Below are the code and all the weights of a small trained network. Each question names an input and a class and asks about switching units off, where a switched-off unit gives its printed mean instead of its output.

import numpy as np


def w(rows, s, z=0):
    codes = np.array(rows[::2]) - 128.0
    scale = np.full(codes.shape[1], s)
    scale[-1] = z or s
    return codes * scale


def norm(h):
    return h / np.sqrt((h * h).mean(-1, keepdims=True) + 1e-5)


def f(y):
    return np.maximum(y, 0)


def log_softmax(a):
    a = a - a.max(-1, keepdims=True)
    return a - np.log(np.exp(a).sum(-1, keepdims=True))


def net(x, mask):
    res = np.array(x, float).reshape(1, 3) / 4 @ E
    u = 0
    for l in range(3):
        y = f(norm(res) @ A[l][:, :-1].T + A[l][:, -1])
        res = res + np.where(mask[u : u + 12], y, B[l][:, -1]) @ B[l][:, :-1]
        u += 12
    return log_softmax(norm(res)[-1] @ U[:, :-1].T + U[:, -1])


A, B = {}, {}
E = w([
[167,113,205],'x0',
[96,75,178],'x1',
[98,5,147],'x2',
],0.0027)
A[0] = w([
[124,140,174,154],'0.n0',
[138,94,226,19],'0.n1',
[114,64,149,195],'0.n2',
[70,156,70,175],'0.n3',
[119,126,163,182],'0.n4',
[66,130,143,76],'0.n5',
[204,98,165,23],'0.n6',
[2,102,110,3],'0.n7',
[181,184,112,116],'0.n8',
[70,131,188,80],'0.n9',
[132,82,73,242],'0.n10',
[168,182,173,105],'0.n11',
],0.0052,0.00054)
B[0] = w([
[169,137,131,173],'0.n0',
[97,94,137,245],'0.n1',
[160,183,51,250],'0.n2',
[140,138,161,227],'0.n3',
[174,185,96,172],'0.n4',
[99,22,98,163],'0.n5',
[56,187,217,202],'0.n6',
[173,3,133,230],'0.n7',
[173,126,111,227],'0.n8',
[173,213,135,184],'0.n9',
[147,115,45,217],'0.n10',
[133,64,124,211],'0.n11',
],0.0037,0.0021)
A[1] = w([
[228,84,196,20],'1.n0',
[85,203,146,73],'1.n1',
[64,147,136,252],'1.n2',
[170,38,46,115],'1.n3',
[107,3,221,38],'1.n4',
[143,123,182,213],'1.n5',
[148,95,164,141],'1.n6',
[156,65,126,179],'1.n7',
[129,205,85,187],'1.n8',
[54,147,70,142],'1.n9',
[195,164,80,214],'1.n10',
[124,176,134,161],'1.n11',
],0.0053,0.00033)
B[1] = w([
[115,153,170,216],'1.n0',
[122,12,117,157],'1.n1',
[50,4,109,132],'1.n2',
[168,110,97,248],'1.n3',
[156,150,171,254],'1.n4',
[175,228,126,171],'1.n5',
[134,173,228,172],'1.n6',
[76,121,105,198],'1.n7',
[122,108,168,194],'1.n8',
[100,91,180,162],'1.n9',
[158,81,84,206],'1.n10',
[104,141,174,160],'1.n11',
],0.0032,0.0035)
A[2] = w([
[93,48,118,175],'2.n0',
[158,196,119,254],'2.n1',
[161,138,148,117],'2.n2',
[224,220,231,96],'2.n3',
[3,66,129,62],'2.n4',
[84,48,196,216],'2.n5',
[202,183,74,64],'2.n6',
[99,189,111,251],'2.n7',
[189,183,122,144],'2.n8',
[232,217,39,200],'2.n9',
[67,162,210,226],'2.n10',
[173,203,150,163],'2.n11',
],0.005,0.0007)
B[2] = w([
[167,94,100,183],'2.n0',
[100,102,165,181],'2.n1',
[111,154,125,158],'2.n2',
[130,104,90,253],'2.n3',
[253,87,122,154],'2.n4',
[164,150,114,188],'2.n5',
[112,168,177,184],'2.n6',
[97,76,175,150],'2.n7',
[78,95,77,182],'2.n8',
[70,165,152,227],'2.n9',
[172,160,167,178],'2.n10',
[124,69,103,191],'2.n11',
],0.005,0.0041)
U = w([
[231,193,245,187],'0',
[199,70,15,128],'1',
[193,222,68,2],'2',
[254,38,79,165],'3',
[89,101,112,40],'4',
[29,238,112,206],'5',
],0.0072,0.0055)

Each question gives the input, the list of numbers given to net, and the class t.
The units are the neurons (one row each of A and B). Each row of codes is followed by its name. A weight is (code - 128) times the scale printed after its matrix; where a second scale follows, it is the last column's (A, B and U).
mask holds one flag per neuron, layer by layer. A switched-off neuron (its flag False) gives its mean, the last column of its row in B, instead of its output. The means were averaged over made-up inputs and are rounded, as every weight is.
A unit's drop is (log p(t) with every unit on - log p(t) with that unit switched off) / (log p(t) with every unit on - log p(t) with every unit switched off).
unit that matters most: the unit with the biggest drop
k most important neurons: the k neurons with the biggest drops, biggest first
top k neurons in layer l: the k neurons of layer l with the biggest drops, biggest first
drop when u is switched off: that unit's drop, to one decimal
input [4,-2,-5], class 5: 2 most important neurons -> [2.n9; 2.n6]
input [-5,8,-8], class 3: unit that matters most -> 1.n1
input [5,-7,6], class 0: 3 most important neurons -> [0.n6; 1.n6; 1.n0]
input [8,-8,-2], class 5: top 2 neurons in layer 1 -> [1.n4; 1.n9]
input [-8,1,-3], class 3: top 2 neurons in layer 0 -> [0.n2; 0.n4]
input [3,-7,-2], class 5: 2 most important neurons -> [2.n9; 2.n6]
input [7,-8,-4], class 5: 2 most important neurons -> [2.n9; 2.n8]
input [4,-1,-7], class 5: 3 most important neurons -> [2.n9; 2.n8; 2.n6]
input [-6,-2,-2], class 5: top 2 neurons in layer 0 -> [0.n6; 0.n1]
input [3,3,5], class 0: top 3 neurons in layer 1 -> [1.n4; 1.n6; 1.n10]
input [-7,-7,1], class 5: drop when 1.n1 is switched off -> 0.1
input [-1,0,-8], class 5: drop when 2.n6 is switched off -> 0.1
input [0,0,-2], class 5: drop when 2.n9 is switched off -> 0.2
input [-3,6,-6], class 3: unit that matters most -> 1.n1
